What each symbol does to the nodes:
ε: Bim->Lok, Zos->Zud, Fem->Dad, Mon->Sug, Mep->Tuk, Tet->Raz, Tuv->Zap, Bir->Toz, Zov->Dag, Tuk->Lis, Bot->Zeg, Pep->Zar, Veb->Nas, Vaz->Mep, Lok->Big, Nuf->Mag, Dak->Vuk, Kas->Zad, Zap->Fem, Faz->Kif, Dus->Veb, Mos->Vok, Vav->Dek, Nam->Dor, Peg->Nik, Nev->Faz, Dip->Zos, Mub->Bar, Nin->Pog, Sof->Lod, Ziv->Bol, Ner->Bir, Sug->Mub, Kuz->Dit, Zat->Maf, Bab->Fov, Big->Nuf, Vuz->Lef, Tuz->Piv, Pem->Ziv, Lef->Kas, Dek->Pem, Zar->Tet, Zep->Nam, Far->Mon, Nik->Poz, Dad->Dip, Pog->Ved, Bub->Bot, Fov->Mos, Dit->Ner, Dar->Bab, Duz->Tuv, Roz->Duz, Mez->Gir, Dag->Zep, Sus->Bim, Kif->Vuz, Ved->Duf, Bar->Bub, Nop->Dar, Vab->Mez, Maf->Mir, Zug->Dut, Fil->Ser, Zeg->Vav, Mag->Zat, Vuk->Biz, Raz->Zov, Lus->Roz, Gir->Nin, Poz->Dak, Kip->Vab, Vok->Dus, Pup->Zug, Zad->Peg, Ser->Pep, Bol->Tuz, Dor->Nev, Dut->Lus, Duf->Kuz, Vop->Sof, Mir->Nop, Bok->Sus, Lod->Vaz, Lil->Far, Zud->Lil, Piv->Vop, Toz->Pup, Nas->Kip, Lis->Fil, Biz->Bok
ψ: Bim->Ziv, Zos->Mag, Fem->Lok, Mon->Nop, Mep->Dit, Tet->Lus, Tuv->Sus, Bir->Zad, Zov->Duz, Tuk->Ner, Bot->Vok, Pep->Zug, Veb->Tet, Vaz->Kuz, Lok->Bol, Nuf->Piv, Dak->Bot, Kas->Mon, Zap->Bim, Faz->Zos, Dus->Zar, Mos->Ser, Vav->Veb, Nam->Fem, Peg->Mub, Nev->Dip, Dip->Nuf, Mub->Bab, Nin->Dor, Sof->Ved, Ziv->Vab, Ner->Kas, Sug->Dar, Kuz->Vuz, Zat->Sof, Bab->Lis, Big->Tuz, Vuz->Lil, Tuz->Gir, Pem->Kip, Lef->Far, Dek->Nas, Zar->Dut, Zep->Zap, Far->Mir, Nik->Bar, Dad->Big, Pog->Nev, Bub->Mos, Fov->Fil, Dit->Lef, Dar->Tuk, Duz->Bok, Roz->Biz, Mez->Zep, Dag->Tuv, Sus->Pem, Kif->Zud, Ved->Faz, Bar->Fov, Nop->Mep, Vab->Dag, Maf->Lod, Zug->Poz, Fil->Toz, Zeg->Dus, Mag->Vop, Vuk->Zeg, Raz->Roz, Lus->Vuk, Gir->Nam, Poz->Bub, Kip->Zov, Vok->Pep, Pup->Nik, Zad->Sug, Ser->Pup, Bol->Mez, Dor->Dad, Dut->Dak, Duf->Kif, Vop->Pog, Mir->Vaz, Bok->Dek, Lod->Duf, Lil->Maf, Zud->Zat, Piv->Nin, Toz->Peg, Nas->Raz, Lis->Bir, Biz->Vav
α: Bim->Sus, Zos->Dip, Fem->Zap, Mon->Far, Mep->Vaz, Tet->Zar, Tuv->Duz, Bir->Ner, Zov->Raz, Tuk->Mep, Bot->Bub, Pep->Ser, Veb->Dus, Vaz->Lod, Lok->Bim, Nuf->Big, Dak->Poz, Kas->Lef, Zap->Tuv, Faz->Nev, Dus->Vok, Mos->Fov, Vav->Zeg, Nam->Zep, Peg->Zad, Nev->Dor, Dip->Dad, Mub->Sug, Nin->Gir, Sof->Vop, Ziv->Pem, Ner->Dit, Sug->Mon, Kuz->Duf, Zat->Mag, Bab->Dar, Big->Lok, Vuz->Kif, Tuz->Bol, Pem->Dek, Lef->Vuz, Dek->Vav, Zar->Pep, Zep->Dag, Far->Lil, Nik->Peg, Dad->Fem, Pog->Nin, Bub->Bar, Fov->Bab, Dit->Kuz, Dar->Nop, Duz->Roz, Roz->Lus, Mez->Vab, Dag->Zov, Sus->Bok, Kif->Faz, Ved->Pog, Bar->Mub, Nop->Mir, Vab->Kip, Maf->Zat, Zug->Pup, Fil->Lis, Zeg->Bot, Mag->Nuf, Vuk->Dak, Raz->Tet, Lus->Dut, Gir->Mez, Poz->Nik, Kip->Nas, Vok->Mos, Pup->Toz, Zad->Kas, Ser->Fil, Bol->Ziv, Dor->Nam, Dut->Zug, Duf->Ved, Vop->Piv, Mir->Maf, Bok->Biz, Lod->Sof, Lil->Zud, Zud->Zos, Piv->Tuz, Toz->Bir, Nas->Veb, Lis->Tuk, Biz->Vuk
ω: Bim->Fem, Zos->Kif, Fem->Dor, Mon->Zad, Mep->Dar, Tet->Nas, Tuv->Zep, Bir->Fil, Zov->Vab, Tuk->Bab, Bot->Vuk, Pep->Dus, Veb->Dek, Vaz->Nop, Lok->Dad, Nuf->Zos, Dak->Lus, Kas->Bir, Zap->Nam, Faz->Duf, Dus->Vav, Mos->Bot, Vav->Bok, Nam->Nin, Peg->Pup, Nev->Ved, Dip->Faz, Mub->Nik, Nin->Vop, Sof->Maf, Ziv->Lok, Ner->Lis, Sug->Peg, Kuz->Mep, Zat->Lil, Bab->Bar, Big->Dip, Vuz->Dit, Tuz->Nuf, Pem->Bim, Lef->Ner, Dek->Sus, Zar->Veb, Zep->Gir, Far->Kas, Nik->Zug, Dad->Nev, Pog->Sof, Bub->Dak, Fov->Bub, Dit->Tuk, Dar->Mub, Duz->Dag, Roz->Zov, Mez->Tuz, Dag->Mez, Sus->Zap, Kif->Kuz, Ved->Lod, Bar->Poz, Nop->Sug, Vab->Bol, Maf->Far, Zug->Zar, Fil->Mos, Zeg->Biz, Mag->Zud, Vuk->Roz, Raz->Kip, Lus->Raz, Gir->Piv, Poz->Dut, Kip->Ziv, Vok->Zeg, Pup->Pep, Zad->Toz, Ser->Vok, Bol->Big, Dor->Pog, Dut->Tet, Duf->Vaz, Vop->Zat, Mir->Mon, Bok->Tuv, Lod->Mir, Lil->Lef, Zud->Vuz, Piv->Mag, Toz->Ser, Nas->Pem, Lis->Fov, Biz->Duz
η: Bim->Zap, Zos->Faz, Fem->Nam, Mon->Kas, Mep->Nop, Tet->Veb, Tuv->Dag, Bir->Lis, Zov->Kip, Tuk->Dar, Bot->Dak, Pep->Vok, Veb->Vav, Vaz->Mir, Lok->Fem, Nuf->Dip, Dak->Dut, Kas->Ner, Zap->Zep, Faz->Ved, Dus->Zeg, Mos->Bub, Vav->Biz, Nam->Gir, Peg->Toz, Nev->Pog, Dip->Nev, Mub->Peg, Nin->Piv, Sof->Zat, Ziv->Bim, Ner->Tuk, Sug->Zad, Kuz->Vaz, Zat->Zud, Bab->Mub, Big->Dad, Vuz->Kuz, Tuz->Big, Pem->Sus, Lef->Dit, Dek->Bok, Zar->Dus, Zep->Mez, Far->Lef, Nik->Pup, Dad->Dor, Pog->Vop, Bub->Poz, Fov->Bar, Dit->Mep, Dar->Sug, Duz->Zov, Roz->Raz, Mez->Bol, Dag->Vab, Sus->Tuv, Kif->Duf, Ved->Sof, Bar->Nik, Nop->Mon, Vab->Ziv, Maf->Lil, Zug->Pep, Fil->Fov, Zeg->Vuk, Mag->Zos, Vuk->Lus, Raz->Nas, Lus->Tet, Gir->Tuz, Poz->Zug, Kip->Pem, Vok->Bot, Pup->Ser, Zad->Bir, Ser->Mos, Bol->Lok, Dor->Nin, Dut->Zar, Duf->Lod, Vop->Mag, Mir->Far, Bok->Duz, Lod->Maf, Lil->Vuz, Zud->Kif, Piv->Nuf, Toz->Fil, Nas->Dek, Lis->Bab, Biz->Roz
λ: Bim->Zov, Zos->Nin, Fem->Vab, Mon->Kuz, Mep->Lil, Tet->Bot, Tuv->Nas, Bir->Nop, Zov->Vav, Tuk->Far, Bot->Pup, Pep->Bar, Veb->Dak, Vaz->Zud, Lok->Dag, Nuf->Nam, Dak->Ser, Kas->Vaz, Zap->Kip, Faz->Piv, Dus->Poz, Mos->Peg, Vav->Dut, Nam->Ziv, Peg->Tuk, Nev->Tuz, Dip->Gir, Mub->Ner, Nin->Lok, Sof->Dip, Ziv->Duz, Ner->Mir, Sug->Dit, Kuz->Zat, Zat->Nev, Bab->Kas, Big->Zep, Vuz->Sof, Tuz->Zap, Pem->Roz, Lef->Lod, Dek->Lus, Zar->Bub, Zep->Pem, Far->Duf, Nik->Lis, Dad->Mez, Pog->Big, Bub->Toz, Fov->Zad, Dit->Maf, Dar->Lef, Duz->Veb, Roz->Dus, Mez->Sus, Dag->Dek, Sus->Raz, Kif->Vop, Ved->Nuf, Bar->Bir, Nop->Vuz, Vab->Bok, Maf->Faz, Zug->Fov, Fil->Sug, Zeg->Zug, Mag->Dor, Vuk->Pep, Raz->Zeg, Lus->Vok, Gir->Bim, Poz->Fil, Kip->Biz, Vok->Nik, Pup->Bab, Zad->Mep, Ser->Mub, Bol->Tuv, Dor->Bol, Dut->Mos, Duf->Mag, Vop->Dad, Mir->Kif, Bok->Tet, Lod->Zos, Lil->Ved, Zud->Pog, Piv->Fem, Toz->Dar, Nas->Vuk, Lis->Mon, Biz->Zar

In the rows, 498 means zero.

The rows follow the links: the fewer symbols apart two nodes are, the more alike their rows tend to be.

Each row is also shifted at random along 4 hidden directions that mean nothing.

Name the node of each row.
354 405 485 488 436 584 501 373 473 454 473 472 543 486 496 528 537 649 494 399 624 409 474 493 515 542 586 597 635 408 454 558 498 506 562 430 541 467 438 517 441 460 523 561 514 522 373 549 444 578 440 465 520 458 570 403 405 553 571 467 616 472 657: Ser
588 474 484 525 490 493 419 607 573 446 575 417 363 608 515 519 523 454 435 475 335 547 586 463 555 360 372 452 427 522 497 544 524 472 424 545 406 544 427 529 437 488 441 482 520 503 616 529 568 405 580 579 474 496 563 560 551 399 459 582 438 410 419: Kip
631 406 466 494 444 587 445 492 527 454 473 437 506 500 464 535 529 610 474 397 541 432 464 466 531 527 544 518 533 451 448 557 489 458 522 479 496 455 493 549 455 475 496 544 531 506 500 543 489 549 457 484 445 461 502 423 451 550 513 491 538 464 531: Poz
322 530 509 526 494 462 499 507 447 418 555 464 391 563 543 508 530 424 438 500 571 498 567 490 532 534 483 501 515 538 539 522 438 488 416 450 535 476 501 460 460 531 490 458 517 534 484 517 543 451 544 545 523 508 583 445 534 436 551 571 497 434 502: Bim
651 412 462 476 447 577 489 551 539 524 508 414 428 551 485 542 557 558 428 408 471 510 497 457 557 521 498 473 475 494 474 583 518 446 474 508 495 512 526 539 431 492 474 514 544 538 545 558 529 507 488 540 471 465 460 498 472 513 480 551 517 427 462: Vuk
493 440 475 475 448 556 557 499 473 535 521 430 405 558 521 546 577 525 409 419 574 518 515 472 563 595 530 499 521 512 509 581 491 463 451 463 564 508 554 495 424 512 485 488 546 570 476 569 532 511 488 549 527 471 478 474 461 508 528 571 562 419 503: Roz
582 568 508 549 521 417 468 536 444 385 552 497 415 539 531 485 493 369 465 546 548 489 561 496 505 509 468 475 477 561 545 475 414 488 408 466 507 451 505 455 506 546 490 441 496 495 523 478 551 427 562 526 489 529 581 445 577 424 540 557 441 471 457: Nam
527 404 469 481 440 592 458 549 550 504 480 418 465 525 465 540 548 583 444 393 488 480 466 449 551 538 515 470 477 482 457 580 506 433 492 506 489 484 537 558 450 486 480 523 545 522 555 554 522 530 469 519 436 458 449 472 462 546 476 523 514 445 461: Dut
287 411 491 450 468 584 512 446 566 599 461 487 571 477 476 511 504 642 529 442 408 511 457 499 501 429 504 540 535 419 442 532 606 518 588 532 468 565 438 553 472 434 495 567 495 498 464 532 440 558 450 479 522 463 450 569 408 546 455 444 565 511 567: Fov
490 396 475 491 444 574 470 476 545 483 524 424 449 566 507 537 548 603 450 405 447 491 536 474 551 423 476 546 548 438 459 577 554 492 508 499 466 541 408 541 407 456 476 542 522 527 479 566 493 503 502 529 517 467 559 506 443 479 507 527 557 425 569: Zar
336 583 528 496 544 411 571 482 457 548 534 555 476 507 546 471 474 388 510 589 471 572 543 533 476 473 455 494 484 542 557 447 512 547 466 508 518 552 493 433 524 521 498 451 469 501 469 465 503 449 541 524 579 535 503 575 534 431 499 518 481 520 491: Piv
423 537 521 499 536 458 492 446 503 516 460 572 608 427 486 458 437 506 583 560 460 484 469 534 434 436 496 527 516 468 488 424 524 545 571 516 469 508 448 494 557 474 517 516 450 448 461 443 442 514 485 440 512 516 494 536 492 510 484 414 485 580 539: Mir
352 475 491 482 459 534 556 532 455 524 512 435 401 545 509 539 574 482 406 435 617 512 500 463 563 658 548 461 490 545 531 574 448 438 427 458 582 470 619 481 454 542 497 463 557 570 507 552 549 508 486 549 497 479 444 443 488 520 523 581 529 431 453: Duz
537 423 476 509 442 558 463 505 492 421 527 412 409 563 506 541 561 547 423 405 564 453 523 458 560 540 521 518 534 488 487 581 464 456 456 453 514 465 492 518 416 501 482 507 543 541 499 563 527 502 499 532 473 472 560 419 482 495 541 557 537 409 523: Veb
645 416 469 471 464 583 479 488 548 537 461 469 545 473 458 519 513 613 503 425 477 473 448 480 508 501 530 507 510 447 445 536 538 473 549 513 483 501 497 551 476 466 497 551 515 493 500 526 471 555 449 475 464 462 447 496 437 565 472 462 536 499 520: Nik
317 582 525 516 529 415 546 493 425 478 528 535 456 508 535 478 489 383 489 565 573 520 535 518 489 555 496 488 497 556 559 461 441 513 439 467 547 482 539 433 519 546 508 437 487 512 473 469 521 459 531 515 538 531 525 480 547 456 533 532 478 506 481: Dad
223 449 500 447 488 573 475 563 596 618 410 499 615 415 415 498 473 595 554 467 387 512 379 475 485 502 515 434 415 475 435 501 558 464 582 579 455 507 571 577 551 467 497 542 501 462 590 493 468 572 428 457 409 468 313 557 455 611 393 416 465 565 409: Lis
293 581 522 492 526 426 604 485 419 548 526 543 452 502 542 485 505 386 480 563 569 556 529 526 493 581 504 486 495 558 568 475 470 522 444 472 573 517 565 423 519 540 510 438 492 531 454 481 518 473 516 524 573 528 479 519 525 465 527 539 501 506 482: Big
446 409 484 495 471 578 382 568 625 497 451 446 554 483 430 508 484 613 524 432 344 471 446 465 508 392 464 464 439 446 412 528 557 462 561 568 391 501 454 598 495 446 472 561 503 453 605 516 486 524 470 475 391 458 449 526 474 544 417 444 455 500 446: Bar
519 583 515 531 528 422 482 582 457 435 525 502 432 510 507 483 486 355 472 556 542 508 522 487 497 557 479 428 428 587 545 469 412 467 411 491 511 444 579 464 535 559 495 427 500 492 569 467 557 439 540 521 458 528 493 459 585 461 502 544 418 493 391: Tuz
376 469 509 523 502 516 355 508 585 416 455 501 608 442 436 478 435 578 582 494 388 426 458 491 457 361 469 506 484 433 426 467 517 499 582 540 385 466 400 571 538 450 496 554 471 415 558 464 456 514 481 435 403 487 532 486 501 521 454 404 449 543 500: Dar
289 452 492 472 475 531 520 562 556 572 549 428 391 590 525 527 547 501 428 454 370 588 551 475 559 431 419 467 454 507 500 572 571 481 452 541 470 590 477 519 428 483 455 491 528 544 554 558 539 455 533 580 532 481 481 600 488 444 458 573 504 423 452: Bok
702 544 489 503 513 453 534 570 459 506 543 479 387 554 527 508 527 378 435 523 514 551 541 485 527 551 470 437 439 578 552 505 459 473 404 497 529 499 576 459 488 549 484 433 522 532 548 500 564 440 542 553 512 519 479 510 556 450 498 585 461 454 407: Zep
289 502 522 535 507 500 363 501 541 381 433 518 620 416 429 467 433 548 589 507 496 388 433 487 451 457 517 500 490 457 439 453 453 488 564 508 431 405 463 552 562 482 513 535 473 415 545 452 463 533 470 417 381 493 523 415 518 550 488 394 443 566 494: Mon
535 399 471 464 434 587 548 414 484 535 495 454 481 525 517 539 565 621 450 397 568 483 495 484 541 548 552 568 595 441 476 576 536 498 526 453 551 523 473 509 414 470 502 540 531 555 404 568 472 551 460 511 549 458 517 472 404 534 541 517 613 444 604: Bot
516 518 509 493 517 495 473 495 511 509 431 552 618 402 444 472 445 521 572 527 507 460 415 508 444 522 541 481 477 482 474 441 482 498 561 515 485 448 537 517 573 490 522 518 474 445 510 450 460 543 451 427 438 497 429 475 495 566 469 414 465 587 475: Mep
364 593 531 511 550 413 514 546 484 511 512 548 490 489 512 463 459 376 522 595 452 545 516 518 468 479 447 449 434 556 543 438 482 515 464 527 486 508 526 462 555 528 494 451 472 475 546 449 522 447 539 508 505 531 477 549 565 455 472 502 427 537 422: Dip
481 467 482 458 475 514 628 438 465 606 567 469 381 596 581 533 569 505 416 465 491 601 586 515 551 489 470 549 565 497 542 561 574 537 456 480 555 618 458 453 402 484 483 484 523 589 397 563 509 470 530 583 652 493 531 590 448 430 530 589 597 413 578: Zov
686 400 470 497 460 578 419 504 574 467 489 439 505 520 470 520 515 613 487 416 423 463 490 471 523 416 483 519 514 437 438 549 544 477 534 517 433 505 424 567 447 451 477 553 514 485 524 537 485 515 489 493 454 463 528 493 456 513 475 481 516 458 527: Bub

Where do the symbols, taken in turn from left to right, take each start?
Answer with the node's name.
517 400 470 465 441 591 526 471 512 544 490 441 471 524 495 542 558 608 449 394 531 494 483 474 545 547 537 524 537 461 471 578 531 474 512 481 527 516 510 529 428 477 495 533 537 545 465 568 490 546 459 519 509 455 471 484 426 539 508 520 575 445 540
ε ψ => Zeg
447 553 508 471 520 443 637 472 439 606 557 525 412 553 579 499 524 402 455 550 491 611 571 531 511 506 461 506 508 548 569 496 538 542 442 492 561 595 510 423 469 518 489 446 497 556 433 507 522 449 538 561 633 526 493 598 505 423 513 568 531 474 512
α ψ ψ => Vab
512 404 469 444 443 603 531 524 543 608 467 442 495 505 466 543 553 600 453 401 478 521 446 465 543 560 539 477 478 477 461 572 550 452 520 520 515 526 565 545 454 476 488 532 541 537 526 558 496 558 444 517 477 456 378 523 430 572 455 506 543 469 469
λ η λ => Bab
244 570 527 531 522 423 495 525 456 429 542 507 438 529 528 484 489 385 482 554 530 509 549 504 503 505 468 482 478 551 543 480 442 503 433 476 505 477 505 456 506 535 493 447 495 504 511 479 536 438 550 526 508 525 558 475 562 435 526 543 455 484 467
α α α => Kip
337 533 525 531 519 472 431 435 477 395 450 556 617 413 462 464 440 523 582 532 574 395 451 513 439 500 546 540 546 460 472 434 443 519 559 466 486 411 463 504 560 488 531 522 461 436 457 447 445 536 469 415 450 507 551 405 504 537 528 409 485 571 558
λ α => Sof
598 419 478 484 481 564 434 485 583 513 472 475 559 488 467 502 487 618 533 452 372 484 475 490 495 373 467 525 509 422 431 513 580 506 575 544 413 537 401 561 479 434 481 565 488 463 517 514 457 524 477 475 473 471 503 545 448 520 455 445 509 502 538
λ ε => Mub
562 542 508 481 540 463 544 428 480 570 468 587 603 429 500 460 444 495 575 572 473 517 475 546 432 461 508 533 522 476 501 420 540 560 567 512 501 531 465 471 557 479 522 510 449 460 429 448 440 522 477 449 551 519 470 560 483 509 488 425 509 582 552
ε ψ ψ => Lef
425 422 486 469 471 570 479 452 552 541 456 491 580 467 466 506 493 627 536 449 448 477 454 498 488 447 516 536 532 422 440 516 563 508 582 519 467 526 443 550 484 444 501 563 496 483 474 515 444 555 450 463 491 469 475 522 430 551 472 437 540 518 559
α η => Lis
498 597 527 547 546 402 448 562 475 404 522 527 473 492 502 463 453 362 517 582 495 487 528 501 471 482 455 448 438 563 535 432 423 495 442 502 475 445 516 466 551 541 496 444 475 458 565 442 536 435 551 497 456 539 539 472 595 444 500 511 400 519 419
ψ ω λ => Dor
471 517 514 502 529 476 462 462 533 504 464 556 612 437 474 461 431 530 589 550 414 484 470 526 438 390 478 521 500 458 467 435 540 541 580 532 434 510 423 517 552 458 505 532 449 433 491 446 445 509 487 442 489 506 507 540 493 507 465 410 474 569 533
ω η ε => Bab
586 554 508 473 534 456 605 391 430 584 460 604 603 412 512 462 461 485 564 569 579 509 456 555 432 555 561 545 554 485 525 423 508 561 559 475 563 509 523 442 559 499 544 496 459 489 381 450 437 545 455 443 573 522 453 517 467 541 519 432 543 583 574
ε η => Mep
173 582 537 550 529 403 480 471 434 384 545 526 460 519 540 471 471 395 508 570 558 471 564 519 478 478 472 525 528 528 541 457 429 527 452 452 502 460 444 446 510 527 505 455 471 489 460 468 512 439 554 503 525 530 629 448 561 420 564 519 472 492 531
ε α ω => Pog
500 547 502 508 510 450 554 503 445 492 556 493 398 559 555 500 522 397 446 528 531 547 570 506 522 517 466 493 500 548 555 501 477 509 419 473 538 524 505 443 473 533 489 446 506 540 480 506 537 441 547 550 562 517 543 513 533 427 530 573 500 453 490
α ω ω => Big
740 596 514 566 549 389 446 454 428 346 522 562 516 476 521 451 438 394 544 593 575 434 541 532 441 469 495 527 534 518 530 410 407 536 474 452 491 427 440 442 546 526 520 467 456 449 457 427 491 449 544 457 498 543 637 421 572 439 561 478 449 534 542
η η => Sof
408 445 485 483 467 526 523 500 526 528 565 435 385 602 551 535 552 518 426 449 417 561 579 487 558 421 431 524 518 486 503 569 568 506 459 509 484 588 421 500 406 477 464 499 522 552 486 562 524 453 543 574 567 488 555 568 475 427 503 574 541 405 528
ψ α ψ => Tet
